Below is a small trained network, with its code and all its weights. Each question gives an input and a class and asks what happens when units are switched off, that is, made to give their printed mean instead of their output.

import numpy as np


def w(rows, s, z=0):
    codes = np.array(rows[::2]) - 128.0
    scale = np.full(codes.shape[1], s)
    scale[-1] = z or s
    return codes * scale


def f(y):
    return np.maximum(y, 0)


def log_softmax(a):
    a = a - a.max(-1, keepdims=True)
    return a - np.log(np.exp(a).sum(-1, keepdims=True))


def net(x, mask):
    res = np.array(x, float).reshape(1, 6) / 4 @ E
    y = f(res @ A[0][:, :-1].T + A[0][:, -1])
    res = res + np.where(mask, y, B[0][:, -1]) @ B[0][:, :-1]
    return log_softmax(res[-1] @ U[:, :-1].T + U[:, -1])


A, B = {}, {}
E = w([
[127,128,128],'x0',
[57,224,85],'x1',
[127,128,128],'x2',
[63,20,47],'x3',
[128,128,128],'x4',
[211,135,6],'x5',
],0.016)
A[0] = w([
[68,113,194,245],'N1',
[60,96,88,155],'N2',
[127,252,131,154],'N3',
[45,160,77,109],'N4',
[187,197,84,171],'N5',
[191,137,56,155],'N6',
[113,118,180,191],'N7',
[108,236,132,169],'N8',
[173,149,54,170],'N9',
[214,140,193,180],'N10',
[80,176,82,129],'N11',
[136,40,123,160],'N12',
],0.019,0.012)
B[0] = w([
[66,144,172,251],'N1',
[129,201,106,211],'N2',
[108,64,153,236],'N3',
[187,152,251,202],'N4',
[185,79,121,217],'N5',
[174,147,66,223],'N6',
[84,141,151,203],'N7',
[129,70,163,227],'N8',
[184,114,112,219],'N9',
[178,197,174,243],'N10',
[179,113,146,191],'N11',
[74,143,47,220],'N12',
],0.014,0.024)
U = w([
[106,216,191,220],'0',
[178,190,139,175],'1',
[8,124,106,218],'2',
[106,125,60,76],'3',
[54,89,171,59],'4',
[144,89,119,2],'5',
],0.017,0.0084)

Each question gives the input, the list of numbers given to net, and the class t.
The units are the neurons (one row each of A and B). Each row of codes is followed by its name. A weight is (code - 128) times the scale printed after its matrix; where a second scale follows, it is the last column's (A, B and U).
mask holds one flag per neuron, in row order. A switched-off neuron (its flag False) gives its mean, the last column of its row in B, instead of its output. The means were averaged over made-up inputs and are rounded, as every weight is.
A unit's drop is (log p(t) with every unit on - log p(t) with that unit switched off) / (log p(t) with every unit on - log p(t) with every unit switched off).
The circuit of an input: a set's keep is (log p(t) with only the set's units on - log p(t) with every unit switched off) / (log p(t) with every unit on - log p(t) with every unit switched off). Starting from all 12 units, units are removed one at a time, each time the one whose removal leaves the highest keep (on an exact tie, the one counted first), for as long as the keep stays at least 0.8.
units of the circuit, in order: the units of the circuit, biggest drop first
most important unit: the unit with the biggest drop
top k neurons: the k neurons with the biggest drops, biggest first
drop of u: that unit's drop, to one decimal
input [8,-1,6,8,5,3], class 3: units of the circuit, in order -> N12
input [-4,3,5,-8,-4,1], class 5: top 3 neurons -> N3, N5, N1
input [-3,4,-5,8,3,1], class 1: units of the circuit, in order -> N1, N4
input [4,1,-8,7,4,-2], class 0: top 2 neurons -> N4, N2
input [-2,0,-2,2,-5,0], class 2: units of the circuit, in order -> N10, N4
input [4,6,-3,7,0,1], class 1: top 2 neurons -> N1, N11
input [4,-5,1,1,-1,-1], class 2: top 2 neurons -> N4, N12
input [2,7,8,0,0,0], class 4: top 2 neurons -> N3, N10
input [-8,8,8,0,-7,5], class 5: top 3 neurons -> N3, N10, N8
input [7,1,7,7,3,0], class 0: top 4 neurons -> N4, N2, N5, N6
input [-4,-2,3,1,-7,-7], class 2: drop of N10 -> 0.2
input [4,8,-6,-5,8,8], class 5: drop of N3 -> 0.0
input [6,6,7,-1,8,1], class 5: drop of N1 -> 0.1
input [8,0,1,3,8,0], class 2: most important unit -> N10
